(in the rows, 128 means zero)
Here are made-up nodes, facts about them, and rows of numbers that follow some of those facts. Name the node behind each unnamed row.

Facts:
χ: refers to; ω: is of sort; Ξ: belongs to class
[fogrek,lafa,trubefas] χ doske
[zifemo,beplan] χ flugrorer
[brobul] χ plaver
[stibi] χ vedral
[kulil,rilem] χ fodil
[kulil,vedral,plibrak] χ trufur
[kulil,stoplitrim] χ flodesas
[sadu,didak,drafi,medesto] χ zifemo
[gredek,drafi,restes,klufeskir] χ vedri
[nodro,mirir,kloze] χ grugre
[mirir] χ vaflo
[zodri] χ litros
[didak,zogiman] χ fogrek
[kage] χ mugi
[beplan,nitafum] χ zogiman
[vaflo] χ vifas
[trufur,lafa,plipo,triklem] χ stafefon
[vugan] χ vati
[defi,stesa,stigresur] χ fleklos
[resas] χ treklelol
[resas] χ vegrom
[resas,dotrim,medesto] χ klofel
[bridan,tozenos] χ brafen
[fegum] χ mirir
[rigrum,pama] χ brobul
[fetak] χ stigresur
[vati,triklem,difan] χ stesa
[vati,klofel] χ gotam
[kobrar,kliski] χ fetak
[kobrar,trifen] χ travu
[kobrar,bovilik] χ teplun
[fatru] χ fluplel
[doske,rogromem] χ plobo
[dotrim] χ plipo
[dotrim] χ kulil
[stafefon,taplar,motu] χ feski
[saflir,soflik] χ trokla
[fluflo,grugre] χ kudre
[melen,lekibul,vegrom,plaver,rogromem,fodil,plobo] χ taplar
[briplun] χ kele
[briplun] χ fidonir
[briplun] χ triklem
[triklem,taplar] χ motu
[stidu] χ plibrak
[trokla,ragrir] χ fatru
[trokla] χ lafa
[trokla,plibrak] χ fleror
[klili] χ skistaskar
[difan] χ rogromem
[difan,grutras] χ soflik
[klufeskir,litros] χ zasker
[klufeskir] χ restes
[zogiman] χ skedrom
[rogromem] χ melen
[gosom] χ trudobrum
[gosom] χ lora
[floplim] χ tozenos
[floplim] χ studel
[grutras] χ sogrom
[paflitel] χ sadu
[mugi,kirir] χ drafi
[trubefas,fluplel] χ lekibul
[grani] χ kladratras
[stuklarek] χ lubas
[tozenos] χ kledel
[sogrom] χ drodok
[soflik,neflo] χ trakim
[brafen] χ saflir
[stipen] χ luski
[traluflak] χ defi
[fogrek,brobul,stibi,skuvor,kulil,lora,sadu,vedral,klubol,gredek,nodro,mirir,zodri,kage,stoplitrim,trufur,vugan,defi,feski,resas,bridan,fegum,gotam,trirabrar,drafi,rigrum,fetak,kobrar,fatru,dotrim,medesto,stesa,binur,plipo,triklem,lekibul,fleror,drodidrir,stidu,treklelol,difan,klufeskir,zogiman,flugrorer,rogromem,gosom,trakim,teplun,kladratras,litros,tozenos,fluplel,fidonir,fodil,kloze,plibrak,vifas,luski,travu,plobo,trudobrum,trifen,traluflak,rilem,drodok] ω 319
[zifemo,vaflo,fleklos,doske,fluflo,daris,floplim,semom,paflitel,skedrom,doki,grani,stuklarek,savufir,pama,brafen,skistaskar,grugre,neflo,stipen,taplar,kudre,motu,flodesas,begris,studel] ω 982
[lubas,zasker,didak,beplan,kele,rostak,lafa,vati,nuklor,stafefon,saflir,klofel,melen,kliski,briplun,restes,nitafum,vegrom,plaver,trokla,klili,grutras,mugi,trubefas,floba,sogrom,soflik,ragrir,vedri,kirir,stigresur,fistus,kledel,bovilik,grubom] ω 469
{fogrek,gredek,mirir,trirabrar,drafi,fetak,medesto,nuklor,triklem,lekibul,restes,vegrom,klili,klufeskir,zogiman,rogromem,semom,paflitel,stuklarek,tozenos,fidonir,ragrir,vedri,stigresur,trifen} Ξ e
{zifemo,stibi,vedral,zodri,trufur,vugan,resas,bridan,rigrum,vati,kobrar,fatru,saflir,fluflo,melen,stesa,plipo,daris,drodidrir,stidu,grutras,plibrak,fistus,travu,kledel,flodesas,studel} Ξ a
{brobul,lubas,kulil,nodro,kage,defi,kele,gotam,fleklos,doske,klofel,binur,fleror,plaver,difan,floplim,skedrom,kladratras,sogrom,fluplel,soflik,brafen,skistaskar,kirir,neflo,luski,trudobrum,bovilik,begris,grubom,drodok} Ξ d
{skuvor,lora,sadu,feski,dotrim,stafefon,treklelol,trokla,flugrorer,gosom,trakim,trubefas,doki,litros,floba,vifas,taplar,kudre,plobo,traluflak} Ξ b
{klubol,zasker,didak,stoplitrim,beplan,vaflo,fegum,rostak,lafa,kliski,briplun,nitafum,teplun,mugi,grani,savufir,pama,fodil,kloze,grugre,stipen,motu,rilem} Ξ c

Some nodes and their rows:
[160 134 182 120 164 122 133 114 102 129 136 120 119 133  71 108 160 145
 114 134 114 140 105 151 180 114 127 117  57 120 145  65 121 140 160 111
 121 118 119]: drodidrir
[ 83 124 161 161  98 172 118 110  93 152 134 144 170  71  94 140 132 107
 212 179  62 142 119 106 195 143 105 117  82  81 155 141 130 118 119 110
 143 149 171]: grugre
[127 115 127 154 191 142 112 147 144 162 155 127 124 162 139 123 137 109
 176 135 136 131 157 138 172 138 136 149  62 128 120 135 124  86 117 159
 109 141 130]: kledel
[150 149 157 101 146 107 144 120  87 119 131 112 134 133  86 121 159 150
 119 107 128 139 112 145 195 119 144 133  72 133 142  75 118 157 160 111
 136 119 148]: skuvor
[155 144 184 110 185 137 117 107 116 121 130 145 111 109  82 100 137 137
 103 127 136 149  76 118 190  99 111 111  59  95 117  63  94 125 133  96
 126 117 118]: trufur
[116 139 143 164 130 169 156 105  46 155 143 126 126 136 108 148 152 133
 214 129  72 134 130 127 195 112 114 146  94  87 154 131 137  95 139  95
 134 148 203]: kudre
[ 79 122 169 163  99 168 115 115  92 153 137 143 160  74  86 132 134 106
 213 173  66 147 118 111 192 147 106 109  84  90 138 133 119 121 119 117
 145 155 174]: vaflo
[130 127 166 183 151 185 148  98  62 166 145 135 115 131 100 137 153 126
 203 156  58 135 120 131 179 106  98 136  82  74 156 117 138  77 130  92
 123 144 175]: fluflo
[155 116 153 100 148  90 165 138 108 143 137 123 166  88  86 111 151 133
  96 144 133 140 114 149 150 153 174 116 112 134 102  98  94 167 127  94
 166 121  93]: lekibul
[115 114  26 172 162 111 100 145 184 165 171  81 131 191 176 115 144  92
 107  95 153  91 132 142  94 178 128 137 174  95  73 162  74  90 138 161
 152 163  91]: kele
[118 133 177  99 115 110 106 127 135 115 123 129 177  68  71 114 139 124
 117 156 117 146 100 123 195 148 134 105  60 126 143  87 110 178 140 126
 145 120 116]: kloze
[183 127 148 106 166 103 174 125  77 139 136 123 146 119 102 119 170 152
 106 118 124 150 134 155 172 122 159 133  83 134 121  79 125 159 125  86
 152 103 122]: plobo
[106 131 115 127 193 140 104 148 138 146 152 150 118 143 153 114 112 106
 177  98 183 148 142 105 196 132 136 142  80 122  65 143  85  96  96 150
 128 149 156]: stafefon
[166 138 181 120 169 123 136 115 104 130 132 119 123 129  78 113 160 142
 107 134 110 140 102 147 179 112 126 123  60 119 146  64 119 138 149 108
 125 116 119]: rigrum
[165 135 181 121 171 123 137 117 107 128 131 116 121 127  77 111 160 142
 109 133 112 141  99 149 179 111 126 122  59 123 143  62 118 140 149 108
 124 119 119]: vugan
[141 146 163  97 149 110 136 117  87 118 136 127 119 131  76 107 151 151
 122 102 146 148 109 139 198 117 142 116  72 127 116  77 103 158 160 110
 133 123 146]: feski
[122 126  35 176 166 112 102 149 177 167 169  80 134 191 190 118 151  79
  89  90 142  90 131 139  83 183 126 147 190 105  67 149  62  86 119 164
 161 157  95]: kirir
[ 83 114 132 136 145 127  83 165 174 148 143 136 176 100 137 123 121  82
 178 152 139 142 151 112 183 177 141 132  71 142 104 148 103 126  94 178
 137 147 130]: nitafum
[154 150 158 102 148 108 146 121  88 119 129 112 135 131  90 122 159 148
 117 107 126 139 110 143 195 117 142 135  74 133 142  75 115 156 156 109
 137 119 148]: gosom
[146 134  78 136 131  92 120 111 141 132 152  73 126 163 108 101 167 129
  45  95 131  99  81 158 102 153 122 106 168  87 101  94  71 144 182 114
 163 140  82]: kladratras

Name these rows:
No name comes twice in this set of rows, the named rows included.
[157 134  77 138 139  92 127 114 143 135 148  72 133 156 118 105 170 126
  38  97 125 100  81 155  97 153 122 111 172  86 102  91  73 142 169 106
 169 135  77]  brobul
[153 139  81 139 137  93 122 114 142 134 149  73 130 159 117 105 168 122
  35  93 124  99  77 152  98 153 119 112 176  90  98  86  66 142 169 112
 169 136  81]  kage
[ 97 133 155 161 120 157 150 121  75 162 142 125 146 102 101 139 135 105
 190 148  78 128 107 120 165 146 127 133 135  97 121 136  95 102 122 105
 159 165 176]  paflitel
[118 129 104 137 175 127 124 154 129 150 150 118 139 162 155 135 137 112
 181 107 150 131 163 131 186 143 151 165  79 142 115 145 118 104 117 157
 125 143 160]  floba
[134 118 127 155 198 143 115 148 147 161 150 126 129 157 149 127 138 105
 171 135 132 131 152 135 171 136 133 155  65 127 121 133 122  84 106 153
 115 139 130]  grutras
[123 118  21 173 169 115 104 147 190 163 163  79 143 181 193 124 144  88
  99  99 145  89 125 135  95 173 126 148 175  88  86 164  77  85 128 151
 156 159  90]  soflik
[134 145 163  95 135 100 138 135 118 122 128 112 161  97  85 120 142 124
  93 131 130 129  87 131 168 148 155 128 110 133 125  90  83 158 144 113
 159 130 118]  zogiman
[ 65 112 180 160 106 171 103 113  93 155 148 167 133  69  69 107 122 104
 221 162  96 165 112 106 193 146 103  82  86  84  87 130  96 123 113 119
 145 163 169]  motu
[175 118 191 136 194 110 153 144 135 121 110  78 117 118  77 114 166 140
 129 124 112 156  80 170 178 107 123 118  43 154 135  46 109 161 145 105
 143 158 128]  stesa
[170 142 177 118 171 127 137 113 106 129 129 119 128 125  85 117 159 143
 104 137 108 138  99 142 180 109 125 129  59 114 154  66 122 135 146 103
 126 112 117]  fatru
[ 91 126 123 134 152 113 112 168 144 158 157 122 151 142 138 122 126  83
 156 124 152 121 150 126 153 185 168 150 125 157  82 151  76 109 110 181
 142 156 135]  vedri
[151 119 155  98 147  91 160 138 113 139 135 118 163  89  84 112 149 132
  96 140 134 138 109 147 153 151 171 117 111 135 107  95  92 167 131  99
 165 126  98]  rogromem
[158  92 121 160 209 136 140 153 135 184 161 138 133 148 153 119 150 111
 164 145 133 142 180 151 149 144 152 146  74 130  95 138 130  91  84 137
 123 127 106]  melen
[146 135  76 136 132  93 120 110 144 132 150  75 129 159 110 102 165 130
  42  96 131  98  78 152 104 151 120 109 167  82 103  95  72 140 180 110
 162 137  80]  fleror

Now the same nodes, written a new way:
Named rows:
[115 121 183 133  63  96  78 206 144 115  48 161 148 159 111 103 112 172
 150 135 193 125 124 158 166  97 104 117 115 117 108 163 149  65 176 151
 127 172 118  77 152  92 168  89]: skistaskar
[139 129 133 112 142 133 118 106 148 125  99 149 140 129 136 120  93 147
 110 128 113 128 142  96 134 121 114 148 140  98 111 128 120  84 153 171
 123 120 146 126 129 153  49 152]: vegrom
[131 115 128 137 115 132 113 116 135 119 142 100 121 109 108 139 130 151
 137 147 130 137 131 136 125 151 128 112 133 118 134 122 115 159 145 108
 128 113 129  95 121 106 187 153]: resas
[129 128 132 108 100 144 103 141 130 118  94 106 144  94 104 141 117 118
 110 133 109  94 142 137 132 134 119 124 152 109 109 126 128  91 142 167
 138 124 139 127 135 128  77 149]: tozenos
[119 103 127 127  86 129  97 166 128  85  99 167 172 153 113  88  95 194
 123 111 149 141 139 111 145 125 134 125  99 141 129 140 123  96 162 138
 114 149 128 113 137 132 166 122]: brafen
[144 101 115 123 107 111  99 142 149  93 106 121 143 155  90  66  95 188
 114 108 151 120 127 102 141 108 124 131 116 114 113 135 127 103 184 145
 113 141 105 104 136 128 131 139]: sogrom
[ 94 146 147 140 117 133 135  87 154 133 148  89 117  64 115 187 143 105
 108 172 105 129  99 131 117 169 104 136 131 103 105 120 107 155 120 109
 130 135 160 146 115 146  92 167]: kloze
[129 173 192 102 103 155 124  69 146  98 169 105 117  78 176 189 114  90
  67 142 155 154  99 159 107 136 108 118  91  92 131 126 152  98 114 135
 154 171 125 188 134  83  82 146]: grani
[116 131 157 103  92 165 111 120 130  85 132 118 158  99 129 133  97 120
  68 105 129 118 141 128 126 125 131 121 101 111 107 119 144  78 134 159
 136 160 120 164 143 121  47 121]: stuklarek
[120 120 141 122 122 135 111 130 127 116  97 130 154  88 112 143 107 133
 123 138  95 116 137 118 135 155 123 130 142 108 102 142 116  89 142 176
 130 121 149 126 126 139  92 157]: medesto
[146 125 130 132 136 125 124  85 152 121 153  91 100 150 108 110 125 149
 117 138 160 136 137 119 123 109 122 118 122  99 135  92 129 158 155 104
 129 121 118  90 131 109 133 136]: grutras
[117 128 146 135  97 142 115 127 140 113 147 126 129 140 127 132 124 149
 119 135 165 148 143 131 127 118 124 110 106 124 143 100 130 152 133  85
 123 132 131 106 134 109 161 112]: zifemo
[142 133 116 107 132 121 115 111 135 127 111 126 140 143 118  99 106 137
 106 132 131 114 163 106 135 102 107 140 135  95 120  99 114  93 153 173
 130 132 132 126 132 134  60 143]: stafefon
[133 117 132 135 120 132 113 137 141 119 132 117 120 110 121 146 122 160
 141 147 125 140 119 125 125 153 123 108 135 123 135 133 117 158 152 104
 112 107 129  94 124 111 198 156]: plipo
[144 124 119 121 107 139 105 134 140 126 132 107 117 123 118 142 129 150
 134 147 136 131 135 143 122 139 124 109 143 121 151 114 122 159 144 102
 122 110 130  93 126 103 190 157]: travu
[140 101 106 115  79 125  88 175 128  93  87 123 158 128  85  92 106 181
 128 120 129 112 130 132 140 134 130 114 134 133 127 149 121 100 175 148
 114 131 115 100 137 117 186 152]: gotam
[130 163 128 111 111 139 127  77 143 143 137 106 115  89 140 188 144  95
 120 175 120 126 115 152 116 147 104 129 154 107 137 110 115 140 114 122
 144 119 167 144 116 131  93 175]: fodil
[158 130 116 124 142 130 123  68 148 134 147 118 101 168 129 110 125 155
 131 148 156 146 155 119 124 104 125 124 138 100 158  87 123 149 148 113
 135 113 138  84 125 116 145 147]: fistus
[115 130 149 127  90 147 116 149 150 113 138 122 130 138 130 135 125 150
 109 131 169 140 128 134 127 119 120 110 111 127 139 108 142 161 138  79
 116 136 124 110 136 103 151 115]: flodesas
[114 124 153 138 105 140 118 144 147 111 142 133 132 134 137 137 116 159
 118 133 159 154 133 120 126 132 123 116 102 131 138 114 132 159 137  87
 114 132 130 111 131 112 167 122]: daris

Rows to name:
No name comes twice in this set of rows, the named rows included.
[121 138  87  79  87 150  94 193 142 144  75 136 147 118 112 131 114 144
  93 138  94  97 158 124 132 122 106 140 168 124 137 120 105 106 145 139
  89 118 151 123 133 144 122 168]  lora
[181 115 119  78  80 140  72 125 111  70 110 113 146 123 116  92  90 162
 102 112 141 126 141 160 127 126 144 104 121 109 156 155 139  38 175 190
 144 150  87 119 146  66 207 165]  kladratras
[183 101  73 129  89 111 118 190 108  80  88 122 196 128  95  93 121 168
 172  92 168  66 101 131 135 134 135  57 154 156 124 114 169 172 163 123
 157  81  97 136 145 107 107 146]  luski
[144 166 120 143 135 129 173  98 130 118 139 169 175 101 185 191 141 115
 165 137 167 118  86 115 120 154 108  90 138 149 124  85 162 207  97  90
 170  90 163 196 121 140  14 143]  stipen

Now the same nodes, written a new way:
Named rows:
[115 139  83  99 110  87 112 122 162  92 146  87 157 109 130 144 114 124
 125 156 133 100 112 159 157 131]: flugrorer
[114 110 118 141 148  72  92 115 120 157 112 106 162  60 119 184 116 146
 104 151 135 144 123 121 139 113]: zasker
[ 80  98 135 146 135  92 119 123 147  89  58 111 154 100 104 194 110 127
 120 125 197 162 106  99  99 140]: klofel
[111 140  84  85 152  99 127 127 154 101 142 101 157 144 117 130 116 138
 151 120 155 100 149 150 159 118]: dotrim
[156  84 147 131 181 167 152 124 138  41 102 132 138 140 156 116 119 146
  63 142 122 105 105 161 183 146]: drodidrir
[119 140  96  82 136  76 112 152 150  98 116 101 170 130 155 121 133 134
 143 143 149 104 121 133 130 127]: feski
[118  87 103  90 155 131 137 135 148 193 160 140 166 104 146 118 134 135
 136 147 160 160 115  98 150 126]: motu
[108 105  83  90 144 138 137 138 165 185 171 129 159 108 132 120 136  94
 153 164 161 146  96  99 119 121]: taplar
[150 185  98  56 169 108  91 156 158 129 153 119 147 103 131 152 125  98
 175 146 137  66 162 126 144 143]: triklem
[142 134  98 102 122  72 105 135 150  99 108 117 156 136 132 117 129 145
 147 124 131 112 126 145 142 129]: lora
[ 88 114 117 162 142 108 130 130 137  89  61 126 149 122  85 177 121 116
 128 111 182 170 105 106  97 115]: sogrom
[ 84 119 112 129 102  99 151 157 163  45  91 120 156 164 127 150 117 117
 138 124 145 110  83 126 144 164]: drodok
[141 169 109 116 180 105  71 135 128 190 139 121 126  59  89 213 126  89
 157 162 136 106 148 109 130 124]: nuklor
[130 139 112 103 147  78 130 134 143  72 150 130 159 111 145 137 124 143
 124 148 114  98 119 134 153 127]: klubol
[156 168  83  76 150 105  81 171 165 152 125 127 128 107 123 157 118 110
 162 146 113  64 159 135 166 134]: fetak
[142 166  84 113 183 122  62 152 143 208  98 123 125  76  83 192 113 107
 155 146 140 108 174 129 135 108]: stigresur
[ 77 118 111 126 112  93 156 154 151  53  89 107 173 170 147 146 117 116
 142 119 148 113  77 135 137 166]: fleror
[117 123 122 133 174  84 114 102 122 129 139 112 151  62 108 179 116 141
 109 150 152 145 134 120 131 106]: nitafum
[169 166 104  57 141  99  72 118 145 139 139  87 154 107 133 140 123 119
 180 136 142  94 167 150 155 156]: fogrek
[ 89 123 129 114 115  87 156 144 156  33 104 108 172 172 134 151 119 133
 149 113 164 122  99 121 135 166]: fluplel

Name these rows:
No name comes twice in this set of rows, the named rows included.
[ 90  66 126 108 101 126 153 133 163 138 111 129 167 137 126 141 122 117
 160 117 191 181  85  93 116 163]  doske
[140 176 123 106 195  95  66 133 118 187 141 110 153  77  95 206 133 109
 180 139 145 126 172 102 128 136]  ragrir
[ 79 103 122 160 138 106 133 146 163  97  67 142 136 113  66 200 100 123
 121 115 168 148 118  97 117 115]  bovilik
[ 99 128 116 130 197  98 117 122 114 142 124 109 165  90 125 176 128 144
 123 149 159 144 136 109 130 101]  lafa
[150  77 145 125 179 151 156 109 136  45 118 123 143 128 149 127 107 167
  69 128 125 108 117 163 200 157]  zodri
[ 97  58 116 120  82 130 148 120 170 129 128 134 146 131 113 141 111 101
 142 125 188 176  87 107 117 149]  skedrom
[164 178 105  63 149  89  85 155 156 134 140 123 144 108 140 150 131 106
 175 152 118  70 153 122 143 151]  fidonir
[114 139 114 131 199 104 116 120 132 119 127 138 143  72  94 169 127 126
 116 153 167 135 137 103 119  78]  briplun
[109 153 106 131 178  97 112 124 123 129 123 121 159  97 103 175 132 109
 146 146 166 141 129 107  98  93]  trokla
[117 114 118 114 106  98 144 153 185  36  69 143 141 153 114 129 109 125
 133 106 162 117 102 125 127 137]  defi

